Here is a tiny trained network, its code and every weight. The questions are about switching its units off for an input and a class, where a switched-off unit gives its printed mean instead of its output.

import numpy as np


def w(rows, s, z=0):
    codes = np.array(rows[::2]) - 128.0
    scale = np.full(codes.shape[1], s)
    scale[-1] = z or s
    return codes * scale


def f(y):
    return np.maximum(y, 0)


def log_softmax(a):
    a = a - a.max(-1, keepdims=True)
    return a - np.log(np.exp(a).sum(-1, keepdims=True))


def net(x, mask):
    res = np.array(x, float).reshape(1, 2) / 4 @ E
    y = f(res @ A[0][:, :-1].T + A[0][:, -1])
    res = res + np.where(mask, y, B[0][:, -1]) @ B[0][:, :-1]
    return log_softmax(res[-1] @ U[:, :-1].T + U[:, -1])


A, B = {}, {}
E = w([
[189,158,176,111,151,244,252,150],'x0',
[170,75,149,204,120,154,160,233],'x1',
],0.015)
A[0] = w([
[87,172,122,26,129,82,94,46,173],'n1',
[247,133,198,112,118,199,189,156,98],'n2',
[95,133,137,107,149,91,162,82,209],'n3',
[56,117,108,105,130,100,88,86,155],'n4',
[38,147,72,101,135,102,138,82,253],'n5',
[134,73,148,170,55,105,105,153,214],'n6',
],0.011,0.0031)
B[0] = w([
[77,210,155,93,75,86,164,73,251],'n1',
[150,123,205,197,211,252,126,141,221],'n2',
[111,138,132,110,107,147,174,133,174],'n3',
[126,125,136,131,82,53,121,138,213],'n4',
[53,150,127,111,114,77,110,126,214],'n5',
[160,113,102,156,165,96,92,146,178],'n6',
],0.017,0.021)
U = w([
[53,76,111,53,101,124,156,107,197],'0',
[77,149,135,48,8,67,166,81,4],'1',
[63,153,160,33,136,204,179,105,159],'2',
[177,47,10,146,92,70,80,184,191],'3',
[172,86,199,186,220,219,165,132,102],'4',
],0.011,0.0032)

Each question gives the input, the list of numbers given to net, and the class t.
The units are the neurons (one row each of A and B). Each row of codes is followed by its name. A weight is (code - 128) times the scale printed after its matrix; where a second scale follows, it is the last column's (A, B and U).
mask holds one flag per neuron, in row order. A switched-off neuron (its flag False) gives its mean, the last column of its row in B, instead of its output. The means were averaged over made-up inputs and are rounded, as every weight is.
A unit's drop is (log p(t) with every unit on - log p(t) with that unit switched off) / (log p(t) with every unit on - log p(t) with every unit switched off).
The circuit of an input: a set's keep is (log p(t) with only the set's units on - log p(t) with every unit switched off) / (log p(t) with every unit on - log p(t) with every unit switched off). Starting from all 6 units, units are removed one at a time, each time the one whose removal leaves the highest keep (on an exact tie, the one counted first), for as long as the keep stays at least 0.8.
circuit, biggest first: the units of the circuit, biggest drop first
k most important neurons: the k neurons with the biggest drops, biggest first
drop when u is switched off: that unit's drop, to one decimal
input [-7,3], class 3: circuit, biggest first	(n1)
input [-7,2], class 3: circuit, biggest first	(n6 n1)
input [-4,4], class 3: 2 most important neurons	(n2 n1)
input [2,-2], class 2: 3 most important neurons	(n2 n4 n6)
input [-4,2], class 3: 2 most important neurons	(n1 n2)
input [-2,7], class 4: 2 most important neurons	(n4 n5)
input [6,-4], class 4: drop when n2 is switched off	0.1
input [-4,8], class 3: drop when n2 is switched off	0.7
input [-3,2], class 3: drop when n2 is switched off	0.4
input [-1,4], class 4: drop when n4 is switched off	0.6
